Below is a small trained network, with its code and all its weights. Each question gives an input and a target symbol and asks what happens when units are switched off, that is, made to give their printed mean instead of their output.

import numpy as np


def w(rows, s, z=0):
    codes = np.array(rows[::2]) - 128.0
    scale = np.full(codes.shape[1], s)
    scale[-1] = z or s
    return codes * scale


def norm(h):
    return h / np.sqrt((h * h).mean(-1, keepdims=True) + 1e-5)


def f(y):
    return np.maximum(y, 0)


def softmax(a):
    e = np.exp(a - a.max(-1, keepdims=True))
    return e / e.sum(-1, keepdims=True)


def log_softmax(a):
    a = a - a.max(-1, keepdims=True)
    return a - np.log(np.exp(a).sum(-1, keepdims=True))


def net(x, mask):
    ids = ['αβγεζηθλμξπτω'.index(c) for c in x.split()]
    T = len(ids)
    res = E[ids] + P[:T]
    q, k, v = (norm(res) @ M[0].T for M in (Q, K, V))
    z = softmax(np.where(np.tri(T) > 0, q @ k.T / 3**0.5, -1e9)) @ v
    res = res + np.where(mask[0], z, O[0][:, -1]) @ O[0][:, :-1]
    y = f(norm(res) @ A[0][:, :-1].T + A[0][:, -1])
    res = res + np.where(mask[1:9], y, B[0][:, -1]) @ B[0][:, :-1]
    return log_softmax(norm(res)[-1] @ U[:, :-1].T + U[:, -1])


Q, K, V, O, A, B = {}, {}, {}, {}, {}, {}
E = w([
[123,67,129,48,83],'α',
[151,164,230,194,167],'β',
[170,156,129,175,121],'γ',
[106,165,119,132,226],'ε',
[176,67,138,156,212],'ζ',
[162,9,50,96,85],'η',
[196,178,161,105,167],'θ',
[75,120,133,113,86],'λ',
[150,116,32,157,229],'μ',
[110,162,179,101,83],'ξ',
[91,135,155,115,90],'π',
[91,122,171,124,90],'τ',
[176,129,82,61,114],'ω',
],0.014)
P = w([
[21,57,126,74,142],'0',
[27,39,119,52,107],'1',
[62,31,108,94,89],'2',
[140,96,162,117,124],'3',
[163,116,154,118,122],'4',
[168,115,136,115,119],'5',
[177,114,126,112,118],'6',
[179,117,121,105,114],'7',
[180,119,111,104,106],'8',
[180,125,109,98,103],'9',
[185,128,109,95,102],'10',
[177,126,92,96,99],'11',
[195,157,116,85,93],'12',
[117,97,4,105,79],'13',
],0.0044)
Q[0] = w([
[14,78,87,237,147],'H0',
[34,126,76,92,81],'H0',
[254,89,132,61,189],'H0',
],0.0037)
K[0] = w([
[17,23,85,71,213],'H0',
[85,133,135,62,140],'H0',
[148,199,55,254,144],'H0',
],0.0057)
V[0] = w([
[119,187,109,131,55],'H0',
[219,188,88,253,89],'H0',
[170,130,151,18,70],'H0',
],0.0038)
O[0] = w([
[254,167,33,159,132,162],'H0',
[4,52,32,55,75,249],'H0',
[69,102,160,119,92,115],'H0',
],0.0052,0.0019)
A[0] = w([
[77,41,91,99,81,139],'N0',
[220,164,168,238,136,103],'N1',
[85,209,103,130,214,198],'N2',
[3,138,184,67,180,93],'N3',
[84,226,159,73,69,251],'N4',
[132,158,81,54,164,113],'N5',
[103,135,212,166,86,210],'N6',
[108,178,190,155,217,102],'N7',
],0.007,0.003)
B[0] = w([
[154,169,210,136,164,193],'N0',
[65,105,187,91,156,189],'N1',
[204,204,120,69,67,191],'N2',
[50,186,173,11,227,187],'N3',
[161,83,95,199,130,254],'N4',
[173,126,240,143,149,168],'N5',
[93,213,136,245,172,218],'N6',
[152,94,2,133,30,177],'N7',
],0.006,0.0055)
U = w([
[49,199,246,182,205,177],'α',
[113,79,204,223,37,220],'β',
[160,190,6,207,1,147],'γ',
[148,49,86,120,141,112],'ε',
[64,117,125,79,93,76],'ζ',
[153,103,94,132,187,98],'η',
[179,30,142,138,248,127],'θ',
[91,145,109,111,106,4],'λ',
[144,117,109,120,147,60],'μ',
[102,115,145,98,109,52],'ξ',
[184,105,165,98,112,68],'π',
[163,115,105,121,148,81],'τ',
[165,235,79,29,182,238],'ω',
],0.0095,0.004)

Each question gives the input, a string of symbols that net reads in full, and the target symbol t.
The units are the heads (3 rows each of Q, K, V and O) and the neurons (one row each of A and B). Each row of codes is followed by its name. A weight is (code - 128) times the scale printed after its matrix; where a second scale follows, it is the last column's (O, A, B and U).
mask holds one flag per unit, heads first, then neurons. A switched-off unit (its flag False) gives its mean, the last column of its rows in O or B, instead of its output. The means were averaged over made-up inputs and are rounded, as every weight is.
A unit's drop is (log p(t) with every unit on - log p(t) with that unit switched off) / (log p(t) with every unit on - log p(t) with every unit switched off).
The circuit of an input: a set's keep is (log p(t) with only the set's units on - log p(t) with every unit switched off) / (log p(t) with every unit on - log p(t) with every unit switched off). Starting from all 9 units, units are removed one at a time, each time the one whose removal leaves the highest keep (on an exact tie, the one counted first), for as long as the keep stays at least 0.8.
units of the circuit, in order: the units of the circuit, biggest drop first
most important unit: the unit with the biggest drop
k most important neurons: the k neurons with the biggest drops, biggest first
drop of u: that unit's drop, to one decimal
input λ η γ ε γ η γ λ γ μ γ γ π, target α: units of the circuit, in order => N7; N6
input γ γ ε γ β ξ λ β γ μ ξ ε γ λ, target β: units of the circuit, in order => H0; N0; N4
input α λ λ ξ π λ β ε ε ξ λ λ ω γ, target α: 4 most important neurons => N1; N7; N4; N2
input ζ θ λ ε γ α μ ζ ε ξ ξ ξ ξ, target γ: 4 most important neurons => N4; N1; N0; N5
input γ γ μ γ γ γ ξ η λ γ ε α ζ ξ, target β: units of the circuit, in order => N4; N7
input η γ ε β α λ ε ξ γ γ ω γ ξ, target β: 2 most important neurons => N4; N2
input ξ β ζ γ λ, target α: most important unit => N3
input μ ε τ β γ μ γ π ω μ τ λ γ λ, target β: 3 most important neurons => N4; N0; N3
input γ γ γ β γ, target γ: 2 most important neurons => N3; N4
input π μ ξ γ π γ, target β: 4 most important neurons => N3; N1; N2; N7
input ε ξ γ, target α: 2 most important neurons => N1; N4
input ξ ε ξ γ γ γ ξ τ π β τ ξ, target γ: 3 most important neurons => N4; N1; N5
input β π ω α γ ε γ, target β: drop of N4 => 0.3
input γ ξ π, target α: most important neuron => N3
input γ ε ζ ζ γ ε γ γ τ, target α: drop of N3 => 0.2
input γ γ λ, target α: drop of H0 => 0.1
